Below are the code and all the weights of a small trained network. Each question names an input and a class and asks about switching units off, where a switched-off unit gives its printed mean instead of its output.

import numpy as np


def w(rows, s, z=0):
    codes = np.array(rows[::2]) - 128.0
    scale = np.full(codes.shape[1], s)
    scale[-1] = z or s
    return codes * scale


def f(y):
    return y / 2 * (1 + np.tanh(0.7978845608 * (y + 0.044715 * y**3)))


def log_softmax(a):
    a = a - a.max(-1, keepdims=True)
    return a - np.log(np.exp(a).sum(-1, keepdims=True))


def net(x, mask):
    res = np.array(x, float).reshape(1, 8) / 4 @ E
    y = f(res @ A[0][:, :-1].T + A[0][:, -1])
    res = res + np.where(mask, y, B[0][:, -1]) @ B[0][:, :-1]
    return log_softmax(res[-1] @ U[:, :-1].T + U[:, -1])


A, B = {}, {}
E = w([
[127,128,126,120,127,134,122,121],'x0',
[53,86,98,149,254,216,196,144],'x1',
[109,214,100,151,22,220,147,206],'x2',
[130,135,119,103,124,151,108,103],'x3',
[223,118,117,244,173,179,59,190],'x4',
[128,128,127,130,128,129,129,128],'x5',
[138,46,195,234,38,178,183,4],'x6',
[213,17,169,22,116,163,190,186],'x7',
],0.007)
A[0] = w([
[87,175,113,159,52,190,187,186,147],'neuron 0',
[30,223,112,193,172,117,125,99,59],'neuron 1',
[206,130,110,152,167,174,65,139,180],'neuron 2',
[92,131,118,137,210,195,172,159,78],'neuron 3',
[138,74,158,120,214,44,80,72,64],'neuron 4',
[134,194,48,175,155,82,152,80,58],'neuron 5',
[94,76,70,127,154,204,164,85,142],'neuron 6',
[123,162,2,59,186,67,74,230,60],'neuron 7',
[203,139,158,104,38,71,59,145,61],'neuron 8',
[177,87,173,52,160,170,216,212,148],'neuron 9',
[170,137,88,139,78,54,107,123,25],'neuron 10',
[40,132,108,63,80,93,165,99,30],'neuron 11',
[121,202,121,133,81,174,138,172,41],'neuron 12',
[83,172,133,170,133,108,114,119,169],'neuron 13',
[172,131,138,184,163,149,61,174,2],'neuron 14',
[112,106,98,96,58,202,112,177,69],'neuron 15',
[64,161,159,53,135,83,180,136,216],'neuron 16',
],0.0088,0.0037)
B[0] = w([
[91,69,167,99,231,101,35,96,204],'neuron 0',
[244,112,104,66,113,183,187,126,200],'neuron 1',
[99,242,189,157,76,162,146,224,192],'neuron 2',
[27,129,9,135,99,49,188,140,174],'neuron 3',
[80,124,168,77,233,154,93,157,185],'neuron 4',
[211,98,108,28,127,178,194,161,162],'neuron 5',
[93,140,87,177,106,66,147,130,171],'neuron 6',
[160,56,172,255,93,73,119,33,251],'neuron 7',
[69,117,5,128,126,27,171,154,207],'neuron 8',
[233,167,105,64,118,161,180,81,218],'neuron 9',
[123,41,48,107,155,88,198,229,156],'neuron 10',
[81,159,210,148,87,164,195,243,179],'neuron 11',
[106,51,169,77,216,87,69,154,171],'neuron 12',
[208,97,103,66,104,206,132,88,170],'neuron 13',
[120,131,195,164,108,185,172,229,169],'neuron 14',
[163,96,150,105,175,78,103,121,163],'neuron 15',
[112,191,174,175,88,170,124,155,208],'neuron 16',
],0.0078,0.011)
U = w([
[220,133,91,63,117,157,147,127,85],'0',
[57,133,6,137,123,86,145,155,85],'1',
[95,189,197,154,90,158,131,198,91],'2',
[99,97,169,82,232,117,61,128,86],'3',
[143,73,161,218,70,109,110,40,118],'4',
[128,163,110,127,122,130,102,115,250],'5',
],0.014,0.018)

Each question gives the input, the list of numbers given to net, and the class t.
The units are the neurons (one row each of A and B). Each row of codes is followed by its name. A weight is (code - 128) times the scale printed after its matrix; where a second scale follows, it is the last column's (A, B and U).
mask holds one flag per neuron, in row order. A switched-off neuron (its flag False) gives its mean, the last column of its row in B, instead of its output. The means were averaged over made-up inputs and are rounded, as every weight is.
A unit's drop is (log p(t) with every unit on - log p(t) with that unit switched off) / (log p(t) with every unit on - log p(t) with every unit switched off).
The circuit of an input: a set's keep is (log p(t) with only the set's units on - log p(t) with every unit switched off) / (log p(t) with every unit on - log p(t) with every unit switched off). Starting from the 12 units with the biggest drops (on a tie, the unit counted first), units are removed one at a time, each time the one whose removal leaves the highest keep (on an exact tie, the one counted first), for as long as the keep stays at least 0.8.
units of the circuit, in order: the units of the circuit, biggest drop first
unit that matters most: the unit with the biggest drop
k most important neurons: the k neurons with the biggest drops, biggest first
drop of u: that unit's drop, to one decimal
input [-4,6,-7,7,4,7,-4,7], class 0: units of the circuit, in order	[neuron 9]
input [0,-8,-3,-8,6,-4,8,-2], class 1: 2 most important neurons	[neuron 8; neuron 7]
input [-8,8,6,-4,-5,7,4,-2], class 1: 3 most important neurons	[neuron 3; neuron 6; neuron 7]
input [-2,4,5,-4,-4,8,-3,-3], class 3: 2 most important neurons	[neuron 0; neuron 12]
input [-1,-3,2,6,5,1,0,-3], class 2: 4 most important neurons	[neuron 2; neuron 14; neuron 9; neuron 7]
input [2,8,-5,-6,7,-8,4,-3], class 1: 2 most important neurons	[neuron 3; neuron 6]
input [8,-4,-6,7,-3,6,8,-8], class 0: units of the circuit, in order	[neuron 7; neuron 5; neuron 1]
input [-7,-3,-4,2,-5,-5,-7,-4], class 4: 2 most important neurons	[neuron 7; neuron 2]
input [-2,0,1,-2,-7,6,-5,4], class 2: 2 most important neurons	[neuron 11; neuron 16]
input [0,7,-1,-7,-6,7,6,-5], class 1: 4 most important neurons	[neuron 7; neuron 6; neuron 3; neuron 9]
input [1,-3,2,-8,-7,4,-6,-7], class 0: 3 most important neurons	[neuron 1; neuron 5; neuron 13]
input [-6,6,-8,5,1,0,-6,8], class 0: 3 most important neurons	[neuron 9; neuron 0; neuron 12]
input [1,5,5,2,-7,7,1,5], class 2: 3 most important neurons	[neuron 11; neuron 16; neuron 8]
input [-7,5,0,0,2,7,6,-4], class 5: 2 most important neurons	[neuron 7; neuron 8]
input [8,6,-7,-2,-5,4,-4,2], class 5: unit that matters most	neuron 0
input [-7,-7,7,1,-1,-8,7,-2], class 1: 3 most important neurons	[neuron 8; neuron 7; neuron 10]
input [-3,7,1,-6,-2,-3,1,6], class 1: 2 most important neurons	[neuron 3; neuron 6]
input [1,-5,2,2,3,8,3,-4], class 1: units of the circuit, in order	[neuron 7; neuron 8]
input [-4,4,-4,-2,6,-3,4,-5], class 2: units of the circuit, in order	[neuron 2; neuron 7]
input [-8,-1,5,3,8,6,6,5], class 2: units of the circuit, in order	[neuron 2]
input [2,-2,8,-4,6,5,2,3], class 3: units of the circuit, in order	[neuron 0; neuron 12]
input [8,8,4,4,-7,-7,3,4], class 1: drop of neuron 3	1.6
input [-8,-6,0,-1,1,-8,5,-5], class 5: drop of neuron 7	1.6
input [4,-5,-6,1,6,1,-8,-7], class 4: drop of neuron 0	0.0
input [-5,1,-2,4,1,4,-7,-2], class 4: drop of neuron 7	0.8
